[128 = 0]

[104 100 109 106 144  87  93 130 119 124 184  97 110 109 150 208 127 133
 202 139 113 131 115 113 121 135 127 125 154 114 156 127 125 154 119 166
 150 126 125 108 130 145 154 156  95 141 135 102 111 106 145 123 137 132
 116 103 172 147 109 118 117 141 126 125]  Y + <22>
[128 107 116 133 169 152 103 127  94 109 163  80 105 135 138 160 156 154
 150 121 102 113  73  99 110 119 142  92 128 111 164 123 133 144  89 147
 121 131  81 131 119 126 167  99 120 135 148 115 132 126 158 144 145 142
 106 105 121 167  91 108 149 124 126  85]  M + <24>
[142 113  96 129 142 129 148 140 116 148 157 153  81  98 125 170 160 157
 160 134  64 107  95 112 122  51 157 116 150 121 109 115 138 115 134 136
 166 117 109 131 108 122 160 140  99 144 116 125 119 128 130 145 168 133
 140 115 136 141 191 132 133 121 154  66]  M + <17>
[118 141 122 127 154 144  74 136  65  99 148  99 119 121 135 144 134 167
 154 128 109 117 105 100 132  93 115 103 113 159 136 133 135 123 111 145
 130 132  92 134 115 130 148 136 106 130 134 111 137 131 130 145 110 144
 100 131 115 136 132 123 137 120 136  91]  M + <24>
[100  86 113 118 172 157 128 114 181 147 178 101  80 115 133 202 170 153
 157 107  95 135  68 111 122 113 133  90 162 101 168  94 129 129 124 162
 132 113  91 125 123 131 166 100  93 175 156 103 100 138 146 131 151 163
 152  63 137 140 148 111 121 129 139 122]  M + <24>
[123 103 132 125 151 161 108 144  93  99 179 155  96 111 148 158 125 151
 245 130 100 111 122 102 121 109 138  86 157 158 121 133 130 146 122 141
 129 107 106 151 101 120 173 137 103 128 115 138 107 138 154 135 184 137
 118 111 150 152 172 117 130 111 130  52]  M + <22>
[109 137 124 121 177 112  96 137  50  65 141 123 119 125 130 138 117 161
 252 118 117 113 123  93  97 133 161 145 117 152 110 148 112 136 127 148
 106 110  89 176 112 147 135 118 136 136 133 143 152 147 166 151 142 126
 118 100 152 166 207 126 132 135 130  64]  G + <24>
[125 107 121 139 150 133 117 137 128 124 149 161  87 111 123 178 137 148
 193 124 103 133 122 119 116 141 132 142 145 136 117 125 134 162 130 124
 139 134 123 140 128 131 135 130 136 155 113 125 111 148 146 160 136 112
 149 114 174 146 187 139 143 114 130  51]  G + <22>
[109 109 118 132 164 120 118 132 119 127 139 149 122 123 123 180 154 133
 188 119 100 124 113 114 111 120 135 117 135 146 116 127 128 139 128 122
 120 121 118 149 113 136 157  92 137 140 129 131 130 128 152 162 144 140
 135 129 168 149 179 153 129 122 102  40]  G + <22>
[127 131 137 127 181 147 100 149  86 110 179 153  95  81 124 134 148 159
 212 127 104 106 134 101 119 125 186  88 157 144  97 146 166 121  86 151
 153  98 118 158 126 138 154 118  78 128 122 111 121 142 127 117 161 143
 143 111 128 139 200 138 134 119 146  72]  M + <17>
[135 117 135 130 154 134 125 139 119 113 161 155 113 118 133 150 172 156
 147 135 112 125 112 104 123 124 138 106 163 126 109 126 140 139 113 155
 133 150 128 125 122 119 169 152 109 136 118 137 101 145 128 122 171 132
 145 140 136 138 175 132 129 117 130  66]  M + <22>
[131 123 142 117 141 131 128 134 131 120 181 130 116  96 153 186 131 147
 154 137 110 131  69 108 126 167 127 142 160 149 107 128 142 148 109 146
 148 122 133 119 109 112 152 175  98 144 137 116 115 121 150 138 144 147
 117 129 157 138 200 140 155 138 124  25]  Y + <22>
[126 102 135 123 142 181 110 142  97 151 194 116  96 106 145 176 147 141
 145 136 100 134  96 132 140 138 111 118 169 113 148 135 136 138 102 138
 132 134 131 126 102 106 162 147 114 135 128 108 115 135 146 120 141 145
 121 123 131 152 129 121 150 115 133  70]  M + <22>
[137 117 128 129 136 139 130 119 135 152 151 154 106 105 126 179 143 133
 163 136 118 129 110 109 121 104 125 114 128 119 147 114 138 132 128 133
 123 134 129 124 122 125 153 135 116 135 114 130 108 179 147 133 127 130
 118 145 119 150 137 128 120 123 120  23]  M + <22>
[122 133 139 169 168 145 112 127 125 131 140 122  98 112 127 168 159 151
 153 118 103 121  78 120 139 131 142 102 143 122 172 114 142 145 116 142
 120 123  89 142 100 107 159  96 137 167 160 112 131 145 147 170 123 131
 132 105 147 171 192 112 128 129 127  71]  G + <24>
[132 119 124 118 141 130 128 129 121 144 177 129 102  95 140 164 122 127
 157 138  91 126  89 118  73 152 131 130 128 146 117 128 143 162 122 147
 135 116 136 119 123 127 170 155  95 147 142 128 136 142 131 163 145 142
 111 156 121 151 166 130 138 117 137  45]  M + <22>
[137 107 134 108 151 170 125 173 138 146 194 116 120  75 102 199 163 146
 124 111  86 101  75  99 126 140 131 128 153 135 136 133 143 137 121 160
 148 135 129 116  90 143 162 124 135 133 151 109 116 137 176 168 156 136
 127 133 155 157 198 119 136 136 133 107]  Y + <22>
[122 129 144 144 126 160 136 142  99 125 152 161 102 104 130 150 165 144
 124 125 109 122 101 111 140 112 138 117 128 146  96 135 135 143 114 128
 145 136 115 153 114  94 153 158 132 129 111 113 122 141 121 154 155 128
 132 159 129 135 213 145 134 138 121  40]  M + <22>
[122 107 123 116 195 134 116 129 121 115 127 143 110 107  98 180 156 138
 218 112 102 124 123 123 115 130 152 115 134 147 128 108 138 143 121 139
 110 110 125 143 115 115 146 113  97 129 139 129 105 142 166 147 150 133
 148 100 145 148 212 118 119 127 126  70]  G + <17>
[127 157 135 128 163 120 126 151  76 150 161  82 110  97 105 159 157 177
  24 122  97 123  44 112 141  83 136  98 117 114 162  85 137  98 115 124
 136 126  89 128 104  80 157 107 135 148 167 103 157 148 127 160 139 146
 111 144 118 156 177 118 129 143 124  58]  M + <24>
[116  83 102 124 154 136 136 127 139 141 183 131 109 100 139 184 146 131
 178 145 110 115  99 117 124 139 135 129 151 125 146 133 155 148 129 140
 144 122 142 111 118 162 162 170 104 143 144 113 110 121 154 124 156 147
 120 116 125 144 125  97 125 127 129  61]  M + <22>
[127 117 127 124  63 158 137 137 127 173 159 154  97 100 150 164 158 152
 144 135 110 133 106 112 124 116 107 106 129 120 121 118 148 136  90 125
 137   4 124 149 111 118 156 144 111 142 115 127 117 136 133 146 155 127
 127 108 119 144 157 151 128 118  28  39]  M + <22>
[119 141 116 132 156 155 109 130  74 106 137 125  98 133 129 121 162 161
 141 121  99 112  93 102 115 148 149  95 119 125 157 117 130 110 123 125
 132 112  96 153 106  81 166 138 114 133 135 121 139 125 142 142 158 140
 121 106 117 156 151 122 128 135 138  73]  M + <24>
[129 123 139 123 174 150 120 129 112 106 123 160 113 135 177 152 178 142
 223 111  92 114 117 105 110 129 132 123 139 134 129 127 137 129 109 125
 130 123  86 158 102 123 142 107 128 135 138 145 121 115 156 155 155 126
 150  93 154 165 189 129 130 113 126  77]  G + <24>
[123 130 117 130 137 138  95 138  63  92 159  84 127 137 131 114 140 149
 146 124  99 111  96 115 107 122 146 103 120 141 146 153 129 133 129 125
 131 122  81 151  93 132 132 129 117 133 125 123 138 142 129 140 135 137
 118 119 133 168 157 124 124 135 127 130]  M + <24>
